Each row has a name. After each piece below comes the name of the row it's from, unless a question asks for something else. Each question is about the rows just above it. Places in a row count from 0.

j_41: [ 67 145  83 145  98 115 120 176 137 144 129 173 130 157 144 111 136 126
 143 189 144  72  96 113 126]
j_791: [ 67 145  83 145  98 115 120 176 137 144 129 173 130 157 144 111 136 126
 143 189 144  72  96 113 129]
j_960: [203 137 149 138 147 143 114 137 136 145 131 161  87 111  65 147 122 114
 117  79 119 175 176 144 131]
j_881: [ 72 145 124 150  87  98 137 163 144 153 146 179 175 166 138 126 161 113
 142 177 143 120 138 139 179]
j_295: [ 88 106  93 133 137 137 133 114 160  97 144  75 125  99 167 132 102 154
 141 180 116 125  64 114  79]
j_902: [204 137 146 138 148 146 115 144 133 145 140 162  92 108  69 146 126 113
 119  81 122 176 179 105  87]
j_518: [194 119 158 128 136 121 109  82 136 135  93 140  84 127  60 141 105 119
 112  66 104 139 150 132 126]
j_362: [204 137 146 138 148 146 115 144 133 145 140 162  92 108  69 146 126 113
 119  81 122 176 179 144 135]
find: [203 137 149 138 147 143 114 137 136 145 131 161  87 111  65 147 122 114
 117  79 119 175 176 144 131] -> j_960
find: [204 137 146 138 148 146 115 144 133 145 140 162  92 108  69 146 126 113
 119  81 122 176 179 105  87] -> j_902
Where do [ 72 145 124 150  87  98 137 163 144 153 146 179 175 166 138 126 161 113
 142 177 143 120 138 139 179] appear? -> j_881

j_959: [191 163 135 136 129 144 166 118]
j_934: [ 93 152  77 144 113 134 151 101]
j_198: [182 140 123 124 139 140 171 117]
j_501: [119 168  70 149 111 135 126 117]
j_503: [181 168 125 139 125 146 171 112]
j_898: [175 172 115 142 122 147 170 110]
j_332: [171 166 113 143 122 147 171 109]
j_5: [ 81  96 116 120 126 112  80 147]
j_210: [110 165  78 141 113 139 157 102]
j_355: [138 116 111 128 124 115  66 163]
j_535: [188 122 188 119 145 129 131 145]
j_838: [ 96 107  99 127 121 113  70 155]
Where do [175 172 115 142 122 147 170 110] appear? -> j_898
[165] is at row and place -> j_210, 1
find: [ 81  96 116 120 126 112  80 147] -> j_5
find: [181 168 125 139 125 146 171 112] -> j_503
find: [188 122 188 119 145 129 131 145] -> j_535
find: [138 116 111 128 124 115  66 163] -> j_355

j_177: [117 116 131 101 101 109 125 117 124  90 129 123 123 144 137 133 160 116
 160 125 114 149 120 127 119 124 129 161 160 135 111 161 146 115 104 140
 106 144  88  97 125 126 143 146]
j_254: [117 116 131 101 101 109 125 117 124  90 129 123 123 144 137 133 160 116
 121 125 114 149 120 127 119 124 129 161 160 135 111 161 146 115 117 140
 106 144  88  97 125 126 143 146]
j_732: [122 138  83 156 153 142 147 147 147 149 115 119 131 126 128 128 102 149
 136 159 132 122 161 124 144 126 136 100 116 125 161 124 103 156 125 119
 182 141 123 134 154 115 140 141]
j_876: [138 117  91 164 121 157 138 169 137 126 142 116  99 186 121  80 143 156
 102 100 133 119 141 124 173 113 103  99 110 105 129 141 134 191 128 124
 135 114  73 138 115 109 154  99]
j_234: [118 144 112 143 135 120 116 130 125 131 156 138 145 139 142 118 156 112
 136 125 158 133 140 147 145  87 118 139 176 141 130 122 125 127 132 112
 146 139  77 153 133 127 138 119]
j_621: [127 103 147 128 131 137 151 164 130 129 150 139 123 126  92 114 131  86
 134 166 112 167 152 132 156 122 129 122 140 127 152  93 136 137 131 118
 150 135 103 132  76 119 146 101]
j_857: [154 105 134 120 139 126 126 148 158 106 135 154 144 136 116 133 136 110
 128 144 127 155 141 130 176  98 151 128 138 149 124 155 125 158 131 105
 154 137 110 112 132 120 115 130]
j_248: [ 99 133 125 124 131 138 133 104 131 135 137 126 138 123 127 119 148 114
 139 137 119 148 121 125 155 124 112 116 138 159 129 183 113 148 135 129
 145 119 104 128 151 125 202 129]
j_824: [154 105 134 120 139 126 126 148 158 106 135 154 144 136 116 133 136 110
 128 144 127 155 141 130 176  98 151 128 150 131 125 158 118 147 127 151
 143 139 114 140 129 110 143 147]
j_661: [122 150 121 136 115 118 122 126 139 113 105 113 123 118 121 118 153 120
 126 153  95 154 145 128 134 115 104 151 116 105 159 119 120 132 137 149
 137 112  98 146 117 104 145 105]
j_893: [133 118  99 111 168 125 136 130 121 119 112 124 120 123 132 145 137 145
 113 144 122 120 124 118 131 122 124 132 144 141 148 156 134 146 100 134
 125 118 120 150  95 115 130  87]
Row and place of [186] in the named rows: -> j_876, 13
find: [ 99 133 125 124 131 138 133 104 131 135 137 126 138 123 127 119 148 114
 139 137 119 148 121 125 155 124 112 116 138 159 129 183 113 148 135 129
 145 119 104 128 151 125 202 129] -> j_248
[154 105 134 120 139 126 126 148 158 106 135 154 144 136 116 133 136 110
 128 144 127 155 141 130 176  98 151 128 150 131 125 158 118 147 127 151
 143 139 114 140 129 110 143 147] is in which row? -> j_824
find: [133 118  99 111 168 125 136 130 121 119 112 124 120 123 132 145 137 145
 113 144 122 120 124 118 131 122 124 132 144 141 148 156 134 146 100 134
 125 118 120 150  95 115 130  87] -> j_893
find: [122 150 121 136 115 118 122 126 139 113 105 113 123 118 121 118 153 120
 126 153  95 154 145 128 134 115 104 151 116 105 159 119 120 132 137 149
 137 112  98 146 117 104 145 105] -> j_661
find: [127 103 147 128 131 137 151 164 130 129 150 139 123 126  92 114 131  86
 134 166 112 167 152 132 156 122 129 122 140 127 152  93 136 137 131 118
 150 135 103 132  76 119 146 101] -> j_621
Where do [118 144 112 143 135 120 116 130 125 131 156 138 145 139 142 118 156 112
 136 125 158 133 140 147 145  87 118 139 176 141 130 122 125 127 132 112
 146 139  77 153 133 127 138 119] appear? -> j_234

j_2: [ 86 176  77 164]
j_985: [114 104 187 161]
j_138: [176  62 173  74]
j_319: [108 175  77 185]
j_165: [192 183 138 178]
j_440: [108 175 204  92]
j_542: [ 64 126 116 179]
j_577: [158 174  59 159]
j_222: [181 181 149  86]
j_682: [107  56  97 163]
j_317: [168  98 180 163]
j_143: [173  70  89 171]
find: [ 86 176  77 164] -> j_2
find: [107  56  97 163] -> j_682
Row and place of [114] in the named rows: -> j_985, 0
Row and place of [92] in the named rows: -> j_440, 3
Row and place of [174] in the named rows: -> j_577, 1
Where in the named rows is [98]? -> j_317, 1
Where in the named rows is [158]? -> j_577, 0

j_590: [123  97 121 138 123 132 106 122 156 113 156 125 110 124 114]
j_427: [119 107 129  99 111 135 136 124 115 119 164 132 144 155 107]
j_986: [133 134 156  63  95 153 144 186 151 199 131 131 166 159 125]
j_343: [ 87 118 154 112 127 132 111 137 140 138 138 126 110 148 132]
Which row holds [119 107 129  99 111 135 136 124 115 119 164 132 144 155 107]? -> j_427
Where in the named rows is [154]? -> j_343, 2
[153] is at row and place -> j_986, 5

